Below is a small trained network, with its code and all its weights. Each question gives an input and a class and asks what happens when units are switched off, that is, made to give their printed mean instead of their output.

import numpy as np


def w(rows, s, z=0):
    codes = np.array(rows[::2]) - 128.0
    scale = np.full(codes.shape[1], s)
    scale[-1] = z or s
    return codes * scale


def f(y):
    return y / 2 * (1 + np.tanh(0.7978845608 * (y + 0.044715 * y**3)))


def log_softmax(a):
    a = a - a.max(-1, keepdims=True)
    return a - np.log(np.exp(a).sum(-1, keepdims=True))


def net(x, mask):
    res = np.array(x, float).reshape(1, 6) / 4 @ E
    y = f(res @ A[0][:, :-1].T + A[0][:, -1])
    res = res + np.where(mask, y, B[0][:, -1]) @ B[0][:, :-1]
    return log_softmax(res[-1] @ U[:, :-1].T + U[:, -1])


A, B = {}, {}
E = w([
[210,147,143,139,145,60,99,196,120],'x0',
[146,216,209,106,5,130,78,93,107],'x1',
[113,69,142,46,104,168,101,178,221],'x2',
[60,186,27,172,132,78,134,249,91],'x3',
[161,77,95,52,115,47,164,84,91],'x4',
[225,146,120,119,165,132,202,181,115],'x5',
],0.011)
A[0] = w([
[166,167,88,208,165,153,96,188,111,168],'n0',
[123,150,148,147,161,116,75,139,151,194],'n1',
[144,90,160,76,145,160,142,181,246,197],'n2',
[60,109,111,164,138,172,148,105,149,216],'n3',
[127,173,126,204,147,120,106,178,129,132],'n4',
[184,126,205,165,87,151,67,48,84,161],'n5',
[58,153,164,139,139,97,81,216,169,90],'n6',
[151,68,126,204,242,79,188,143,146,86],'n7',
[33,73,53,184,145,212,158,145,130,122],'n8',
[160,223,122,169,121,96,207,126,71,115],'n9',
[170,148,123,155,171,99,144,92,84,255],'n10',
],0.011,0.0028)
B[0] = w([
[79,138,187,97,148,116,198,189,146,239],'n0',
[79,122,106,122,124,147,171,165,155,161],'n1',
[156,98,99,80,113,152,92,160,136,221],'n2',
[97,138,130,60,126,160,177,178,160,199],'n3',
[72,161,152,126,50,152,137,145,142,218],'n4',
[67,163,164,9,132,151,145,113,108,223],'n5',
[82,171,112,123,31,101,117,68,130,208],'n6',
[155,124,125,153,238,150,96,62,150,252],'n7',
[58,156,177,99,139,155,188,158,139,246],'n8',
[148,138,161,158,105,115,33,179,24,231],'n9',
[122,108,156,135,175,91,135,169,110,198],'n10',
],0.012,0.015)
U = w([
[115,84,60,155,243,99,191,100,159,145],'0',
[139,247,144,238,157,226,197,120,117,21],'1',
[13,204,208,39,94,156,185,136,136,194],'2',
[101,211,65,147,24,110,37,53,173,4],'3',
[48,197,103,223,188,63,183,80,171,22],'4',
[146,198,93,209,87,55,87,167,3,111],'5',
[224,1,53,80,120,186,113,101,160,179],'6',
[132,202,159,101,186,129,44,106,31,123],'7',
],0.0077,0.0046)

Each question gives the input, the list of numbers given to net, and the class t.
The units are the neurons (one row each of A and B). Each row of codes is followed by its name. A weight is (code - 128) times the scale printed after its matrix; where a second scale follows, it is the last column's (A, B and U).
mask holds one flag per neuron, in row order. A switched-off neuron (its flag False) gives its mean, the last column of its row in B, instead of its output. The means were averaged over made-up inputs and are rounded, as every weight is.
A unit's drop is (log p(t) with every unit on - log p(t) with that unit switched off) / (log p(t) with every unit on - log p(t) with every unit switched off).
The circuit of an input: a set's keep is (log p(t) with only the set's units on - log p(t) with every unit switched off) / (log p(t) with every unit on - log p(t) with every unit switched off). Starting from all 11 units, units are removed one at a time, each time the one whose removal leaves the highest keep (on an exact tie, the one counted first), for as long as the keep stays at least 0.8.
units of the circuit, in order: the units of the circuit, biggest drop first
unit that matters most: the unit with the biggest drop
k most important neurons: the k neurons with the biggest drops, biggest first
drop when u is switched off: that unit's drop, to one decimal
input [8,5,-5,8,2,2], class 5: unit that matters most : n9
input [7,-7,-6,-1,-7,3], class 1: units of the circuit, in order : (n7; n4)
input [1,8,7,3,-1,3], class 3: units of the circuit, in order : (n0; n8; n3)
input [3,-1,4,-7,4,-2], class 6: 4 most important neurons : (n8; n0; n2; n4)
input [4,-2,-7,-7,-2,-2], class 7: 2 most important neurons : (n8; n0)
input [-6,-4,-5,7,4,8], class 7: units of the circuit, in order : (n9; n7)
input [-4,-1,-8,0,-4,7], class 5: 2 most important neurons : (n9; n5)
input [2,1,-8,-6,-6,7], class 7: 2 most important neurons : (n9; n8)
input [-2,6,5,6,2,5], class 3: units of the circuit, in order : (n8; n0; n5)
input [8,1,2,-2,5,-1], class 6: 2 most important neurons : (n8; n0)
input [8,-2,-8,-1,4,7], class 7: 2 most important neurons : (n7; n9)
input [1,-8,0,-6,-7,1], class 0: 2 most important neurons : (n7; n5)
input [6,-5,-1,-6,-6,2], class 0: drop when n7 is switched off : 0.1
input [4,-5,-8,-8,3,6], class 7: units of the circuit, in order : (n9)
input [8,-8,2,-8,-2,-1], class 6: drop when n2 is switched off : 0.2
input [6,3,6,-3,8,-6], class 6: drop when n8 is switched off : 0.4
input [5,-2,3,5,3,8], class 7: drop when n7 is switched off : 0.3
